Each row is followed by roughly how far along a hidden order it lies, from 0 to 10. A new part has a new order.
In the rows, 128 means zero.
[166  97 139 124 120 115 140 135 246  59 104 112 130 105 124 125 143  65
 111 108 153 160 132 107 132 110 121  99 139 123 182 146 112 148 109 115
 137 164 111 197 111 145 100 147  89 135 130 148 125 108 146  87 123 153
 102 176 156  89 122 141 157 125 142 115 194 104 167 161 118 134 166 118
 123 114 131 117  96 108 106 112] | 6
[128 123 147 110 137 144 149 103  73 127 106 132 118 132 104 145 121 119
 150 128 130 122 125 157 116 123 111 133 110 126 117 152 139 131 114 140
  96  98 139 158 149 145 150 129 143 136 117 135 129 145 131  91 143 183
 116  86 137 138 136 134 115 126 127 132  91 124 109 103 140 132 202 137
 134 121 120 142 123 173 138 133] | 2
[170  83 139  99 132 129 138 146 175  56  98 132 129  95  95 126 139  55
 125 106 152 167 122 120 135 101 105  86 132 112 179 140 117 149  94 121
 162 165 108 180 136 161 105 161 114 127 132 155 119 104 148  50 113 173
  91 158 166  85 122 140 154 102 144 126 185 104 168 164 125 116 186 119
 127 101 138 103  95 125 124 121] | 6
[149 119 136 132 111 175 148 175 110 143 124  84 133 103  93 126  97 158
 158 132  93 139 108 127 108 111 116 120 101  90 158 142 123 121  94 137
 148  96 141 140 163 144 145 143 174 127 137 145 122 112 142  29 136 227
 119  97 185 124 149 143 127  45 122 167 128  82 150 116 128  87 139 130
 140 127 146 136 131 107 187 119] | 8
[ 96 123 145 108 114 155 136  84   1 104 121 143 115 156 126 140  96 180
 159 140 124  29 132 163  85 136 109 150 127 179  69 181 143 134 132 132
   1  82 156 127 191  67 187 160 119 157 103 141 138 194 125 164 176  71
 181  73  96 181 155 128 111 184 107 108  11 136  72 141 125 145 133 117
 127 169 114 174 119 179 162 150] | 10
[151 113 143  90 138 144 132 110  50  73  91 162 114 122  79 143 111 104
 153 118 129 104 115 149 107 119  90 124 115 131 120 149 130 145 102 138
  72 132 128 131 162 125 147 152 139 127 115 156 130 136 135  88 139 153
 131 120 144 131 137 131 127 121 137 132 116 123 117 126 117 114 192 127
 131 105 134 131  97 177 147 134] | 1
[103 132 153  94 125 174 137 114   1 137 117 147 116 137  96 145  81 184
 168 142 100  68 117 173  91 128 103 148 106 141  75 163 148 133 116 148
  22  65 156 123 199 106 185 145 166 150 111 141 131 174 124 121 166 140
 154  58 119 170 151 134 100 135 112 146  27 127  87 109 147 121 149 134
 136 145 128 173 128 185 181 142] | 9
[170  93 148 118 142  88 153  53 187  64 102 109  93 127 118 137 162  59
 137 100 180  90 123 113 138 140 114 130 126 140 152 133 111 164 119 110
 117 204 110 196 124 110 120 138  48 102 112 159 132 101 141 107  93  87
 119 170 149 134 131 125 137 102 133  84 175 126 134 166  92 154 207 102
 119  76 105 102 107 136 107 138] | 6
[135  98 150  91 140 139 143 123  97  90 104 142 123 113 104 135 129  84
 143 119 142 133 126 148 124 105 103 112 126 125 138 151 135 144 103 136
 120 124 126 175 154 159 141 144 128 137 123 142 123 134 140  82 133 166
 102 114 134 114 125 141 127 123 132 131 115 124 135 142 141 125 188 128
 130 119 124 122 116 164 129 132] | 0
[147 101 151 109 134 136 152 102 119  95 102 122 110 121 100 139 126  92
 146 117 142 115 122 141 125 121 107 125 111 128 142 154 129 147 109 131
 110 133 127 181 152 140 137 135 111 128 115 155 125 130 138  84 125 164
 113 125 148 128 134 138 126 105 130 123 114 110 129 136 128 134 209 125
 131 100 118 132 115 158 134 133] | 0
[ 83 124 158 103 119 180 139 132   1 166 137 126 121 135 120 140  87 173
 165 147 109  92 132 175 107 119 112 146  99 132  84 170 152 124 124 147
  68  44 160 138 192 128 178 125 171 156 111 128 127 181 116 112 168 157
 146  53 108 157 145 139  98 140 108 150  11 115  85 115 170 132 140 142
 141 154 117 172 139 178 159 145] | 10
[146 104 139  90 156 116 130 160 192 107 107 161 134  96  94 132 156  28
 128 112 156 225 127 146 159  95 101  92 127  91 173 112 132 137 107 143
 221 137 104 169 107 219  92 115 152 122 136 126 114 100 131  58 104 227
  57 147 143  73  97 139 135 108 153 146 189 120 167 124 162 121 207 146
 133  84 131  86 112 160  90 117] | 6
[133 126 157  87 130 181 141 102   1 124  93 151  94 135  61 159  82 158
 191 131 106  82 105 182 102 134  82 165  70 127  98 167 141 142 103 152
  52  84 156  86 193 113 177 119 186 127 101 159 133 165 120  68 153 192
 151  72 145 167 155 125  93  95 131 148  46 107  79  91 147 123 219 142
 149  91 126 162 110 217 177 144] | 9
[179  87 128 103 124 115 127 146 225   1  81 155 142  97 102 127 134  52
 112 107 152 162 127 114 117 101 103  75 164 137 179 156 108 147  94 115
 105 160 107 167 120 138 109 179 108 139 131 155 131 111 157  73 136 142
 113 172 165  82 123 139 175 154 150 108 190 114 164 164 107 118 165 115
 118 127 145 107  72 128 121 112] | 6
[130 111 155 117 132 143 159 102  99 150 123 102 110 124 113 138 125 116
 158 124 139 116 124 145 127 125 120 137 101 119 131 148 135 141 121 136
 132 109 135 180 158 150 146 121 120 130 117 142 124 133 131  84 122 167
 115 103 140 141 136 137 110  89 120 135 104 109 120 130 143 133 192 127
 133 103 110 129 138 153 138 136] | 1
[165 112 133 120 141 126 133 132 174 132 122 110 117 106 103 124 135  99
 130 114 135 155 112 105 148 123 124 120 110  98 174 104 117 142 111 125
 203 179 107 144 124 147 102 129 112 103 136 147 117  85 137  84  89 160
 102 164 157 110 122 131 131  50 138 138 192 115 168 150 114 109 156 122
 126  75 136 101 126 111 122 125] | 7
[150 124 138 109 122 182 134 162  37 116  98 131 123 109  70 141  95 142
 170 128  90 139 102 147 104 114  92 130  90  95 147 148 127 129  88 144
 109  89 142 121 164 141 153 136 199 126 127 154 125 120 138  18 149 234
 119  95 179 126 151 135 122  71 135 168 113  94 132 101 139  89 180 140
 146 108 150 137 108 156 186 122] | 8
[142 110 153 105 137  97 137 101 190  95 120 139 129 121 139 124 145  82
 107 121 161 140 144 128 130 110 134 106 148 144 125 132 136 147 133 126
  96 156 114 186 124 144 120 153  69 147 123 136 126 148 132 169 123 105
 104 151  98 109 110 142 141 177 126 108 139 142 143 164 132 149 149 123
 111 137 119 130 120 135  93 131] | 5
[169  98 156  97 105 190 144 175  79  89  95 114 122  91  61 136  80 138
 160 121  96 143 105 141 104 102  82 115  83 100 166 173 121 146  79 140
 102 107 139 168 189 134 141 157 179 142 124 168 121 127 142  16 152 241
 127 105 188 111 153 149 131  59 136 166 119  64 148 138 142  91 181 133
 145 101 151 155  91 144 186 121] | 8
[184 106 133 140 133 108 148  85 223  70  96 102 118 121 116 128 151  88
 117 112 146 123 119  97 114 129 125 115 135 120 158 125 114 148 108 117
 113 194 109 184 105 123 120 160  68 112 132 158 130  99 150 108 103 114
 112 173 157 115 134 134 145  96 133 101 206 129 158 143  75 124 168 108
 112 102 130 114 105 106 126 120] | 6
[135 105 154  93 133 152 136 124  62  74  97 152 124 124  94 139 109 106
 153 125 131 104 122 155 103 112  97 117 123 137 115 162 135 141 103 138
  69 104 135 144 173 133 157 160 137 143 118 147 129 147 139  80 150 153
 127  98 138 131 136 135 128 137 129 127  93 124 120 137 131 117 179 126
 131 135 130 135 105 167 165 132] | 2
[119 105 153 100 135 148 143  96  50 133 130 116 105 124 107 136 112 139
 160 126 138  69 120 147 125 127 110 138 105 133 102 143 139 145 120 131
 106 133 136 158 189 119 157 147  95 127 116 153 122 150 127 125 120 116
 139  99 119 155 142 136 107  95 116 125  80 126 112 155 132 128 169 116
 127 112 112 133 138 151 145 152] | 2
[158 115 155 119 127 137 158  97 123 107  96 116 106 122 102 142 126  98
 147 117 139 131 121 143 123 125 110 136 100 124 150 154 127 150 111 133
  98 126 129 192 136 137 134 120 123 126 112 154 128 133 136  74 133 178
 113 140 157 127 136 136 128 106 133 126 136  97 126 116 132 142 215 133
 134  97 121 143 108 158 127 129] | 0
[134 100 143 100 135 153 140 126 116  36 103 138 123 118 102 138 130  82
 147 119 147 130 125 146 123 114 103 111 124 124 140 155 131 141 101 132
 121 117 126 163 147 152 138 140 130 133 120 143 125 130 140  71 134 170
 111 116 144 121 130 138 133 125 134 127 129 117 129 134 136 126 187 126
 133 119 124 116 109 156 133 131] | 0
[123  91 142  90 142 113 147  71 131  44  99 143 113 139 130 141 147  71
 139 114 177  85 140 150 120 127 112 116 150 163 117 165 130 146 117 124
  64 141 126 177 149 123 144 152  70 140 110 147 133 148 140 119 136  83
 125 125 114 138 128 130 135 181 125  83  98 138 105 158 117 163 205 111
 121 131 104 119 110 172 108 141] | 4
[ 75 118 159  94 133 153 145  94   1 143 131 145 116 148 129 146 110 155
 163 139 139  68 140 186 108 125 112 145 116 159  68 174 158 134 135 145
  42  58 156 149 204 128 182 130 134 159 104 124 132 193 116 143 160 123
 146  55  85 170 138 136  96 187 109 120   2 134  74 127 165 154 170 134
 135 161 100 166 138 200 137 154] | 10
[134 112 157 134 107 150 153 118 126 160 136  70 113 119 127 131 112 147
 145 126 126 104 127 135 125 129 126 146  92 128 143 156 125 141 125 124
 129 117 143 193 165 117 140 123 112 134 120 149 123 140 131  99 131 146
 133 115 147 141 147 142 117  79 116 136 102  87 132 148 137 137 155 123
 135 113 115 155 135 123 147 132] | 1
[124 112 146  93 137 147 137 112  49  83  99 153 115 128  95 143 115 108
 155 124 132 106 123 162 110 118  94 125 118 135 114 163 136 141 106 141
  75 105 137 143 168 138 151 143 142 138 113 145 131 146 134  91 144 154
 126  98 135 137 137 134 121 140 131 126  88 124 106 121 138 129 197 131
 134 111 123 139 106 183 144 136] | 2
[152 103 137  96 116 180 130 183  70  83 101 133 134  96  67 131  83 139
 159 125  93 138 103 135 100 101  86 106 104  98 149 153 125 128  80 140
 126 113 135 129 178 138 152 168 191 132 133 158 121 118 144  15 140 209
 127 100 174 115 146 141 130  62 134 167 126  94 150 135 123  76 151 127
 138 117 156 136 102 151 190 123] | 8
[165 129 149 133 114 152 148 105 106 111  97 107 111 124 102 141 108 139
 144 126 111 121 120 141 104 130 114 143 100 128 138 159 127 142 109 135
  59 109 136 172 134 115 142 128 143 136 116 154 133 142 136  82 150 174
 129 124 158 134 144 135 127 112 131 134 120  96 120  98 126 132 186 137
 134 104 133 169 109 153 150 122] | 1
